Look-ups in named tables: a row name and a column name give one cell, copied from the table.

pap =
columns: bobarot, tuma, folefom, gaz, far, kuf, mepor, lenami, lapoke
rab: [-355, -277, -458, -484, -221, 231, -165, -664, -805]
nakup: [443, -281, -393, -141, 567, -765, -451, -321, -463]
mul: [209, -231, -400, -204, 262, -657, -399, -358, -341]
zud: [60, -227, -511, -324, 125, -534, -389, -530, -449]
navo: [-73, -313, -553, -459, 103, -53, -288, -715, -902]
vekufim: [-271, -197, -624, -498, -238, -262, -325, -739, -520]
tar: [-572, -152, 63, -152, -619, 327, 48, 21, -51]
tiredub: [-21, -285, -569, -431, 115, -239, -337, -685, -765]
dekiz: [-287, -198, -623, -500, -248, -237, -317, -748, -526]
tuvoro: [-484, -280, -212, -384, -357, 527, -5, -422, -711]
fiz: [-776, -59, 8, -193, -945, 218, 33, -17, 246]
sogosup: [-12, -151, 38, 33, -70, -404, -188, 171, 145]
tivetad: [-417, -297, -318, -433, -266, 453, -58, -539, -825]
sulur: [57, -198, -438, -261, 74, -593, -380, -409, -285]

What is the far of sulur in pap? 74
What is the lapoke of tuvoro in pap? -711
What is the lapoke of fiz in pap? 246
What is the bobarot of tiredub in pap? -21
What is the gaz of rab in pap? -484
What is the gaz of fiz in pap? -193
What is the gaz of sulur in pap? -261
Row with the largest tuma: fiz

Table gozos
cols = matano, mudozuk, zanol, dup, vafeget
mit: [71, 93, 109, 142, 93]
tokeped: [102, 58, 87, 99, 31]
sil: [114, 122, 100, 112, 78]
nedube: [82, 51, 26, 150, 40]
tivaf: [31, 87, 23, 231, 73]
vov: [89, 26, 78, 126, 75]
duz: [84, 84, 110, 67, 109]
gikobil: [80, 132, 102, 166, 117]
duzirik: [94, 87, 109, 164, 117]
von: [147, 102, 112, 138, 105]
fol: [107, 61, 139, 97, 137]

duzirik, dup -> 164
duzirik, mudozuk -> 87
nedube, zanol -> 26
fol, mudozuk -> 61
duz, mudozuk -> 84
nedube, mudozuk -> 51
sil, zanol -> 100
von, zanol -> 112
von, matano -> 147
duzirik, matano -> 94
duz, vafeget -> 109
fol, dup -> 97
nedube, matano -> 82
tivaf, dup -> 231
sil, dup -> 112

loref
         sib  figu
nufezul  116   222
lidukup  104    68
kel      136   118
ror      140   179
gis      111   114
varuzu   101     9
rerel    135   100

varuzu, figu: 9
gis, figu: 114
rerel, sib: 135
varuzu, sib: 101
ror, sib: 140
lidukup, figu: 68
gis, sib: 111
rerel, figu: 100
kel, figu: 118
nufezul, sib: 116
kel, sib: 136
nufezul, figu: 222
lidukup, sib: 104
ror, figu: 179

rila:
cols = mibupag, ponuz, ful, dos, sep
pafa: [13.458, 2.948, 13.001, 7.008, 8.851]
zezufa: [-5.545, 82.902, -19.588, -31.990, 52.100]
ranu: [2.871, 20.235, 5.955, -0.485, 1.148]
tomata: [-34.038, -97.618, 53.991, -8.962, 37.431]
gamitaf: [-5.287, 34.386, 0.187, 9.833, -3.336]
bobudu: [38.234, -16.142, 20.782, -22.490, 12.370]
labef: [2.821, 8.434, 10.765, 0.993, 8.448]
sus: [24.829, 27.399, 3.035, -36.190, 4.434]
gepenun: [10.482, 2.027, 13.376, -0.607, 3.523]

tomata, dos: -8.962
bobudu, ponuz: -16.142
gepenun, ful: 13.376
pafa, ful: 13.001
bobudu, dos: -22.490
tomata, ful: 53.991
pafa, dos: 7.008
tomata, mibupag: -34.038
sus, mibupag: 24.829
ranu, ponuz: 20.235
labef, dos: 0.993
labef, ponuz: 8.434
gepenun, sep: 3.523
Row with the largest ful: tomata

bilevag:
	muv	raviba	git	pote	zeg	fofava	zel
zab	78	221	109	104	67	54	107
ruf	116	140	35	122	36	32	124
femad	68	76	90	68	89	88	64
vut	30	61	144	33	125	125	34
zas	139	130	3	143	11	9	150

zel of ruf: 124
pote of ruf: 122
zel of femad: 64
fofava of zab: 54
raviba of zas: 130
zeg of zab: 67
muv of femad: 68
pote of zas: 143
muv of zas: 139
raviba of zab: 221
zel of zas: 150
git of zas: 3
zeg of zas: 11
raviba of femad: 76
zel of zab: 107
fofava of zas: 9
pote of zab: 104
raviba of ruf: 140

sot.csv
,kot,tufek
duk,29,9
bular,26,31
sir,40,54
leko,85,63
savap,17,19
vud,34,9

kot of bular is 26
tufek of duk is 9
kot of vud is 34
tufek of bular is 31
tufek of sir is 54
tufek of vud is 9
kot of duk is 29
tufek of savap is 19
kot of leko is 85
kot of sir is 40
kot of savap is 17
tufek of leko is 63

gup
cols = faf, telima, pidata, fedo, risu, piman, vol, folu
nilab: [-462, -348, -425, -412, -512, 512, -114, 370]
puz: [637, -322, -589, -315, -354, -269, -503, 2]
futik: [-476, -339, -424, -411, -513, 523, -87, 347]
nat: [633, 392, -44, 341, -136, 35, -515, -58]
boditu: [266, -313, 104, -190, 818, -352, -327, 570]
luvoko: [196, -485, 16, -262, 553, -317, -436, 811]
mis: [-944, -507, -513, -397, -321, 331, -205, -532]
zokema: [406, -287, -601, -225, -404, -249, -443, 189]
lakabu: [394, -128, -295, 706, -46, 243, -461, 146]
geponi: [-176, -653, -350, -418, -417, 215, -470, 885]
detav: [-311, 133, 828, -431, -371, -375, -381, -542]
koz: [-888, -283, -498, -447, -336, 187, -47, -548]
sede: [953, -422, -301, -396, -78, -348, -404, -429]

What is the risu of puz in gup? -354
What is the vol of sede in gup? -404
What is the fedo of detav in gup? -431
What is the fedo of sede in gup? -396
What is the fedo of koz in gup? -447
What is the piman of nilab in gup? 512
What is the fedo of nat in gup? 341
What is the faf of nat in gup? 633
What is the telima of puz in gup? -322

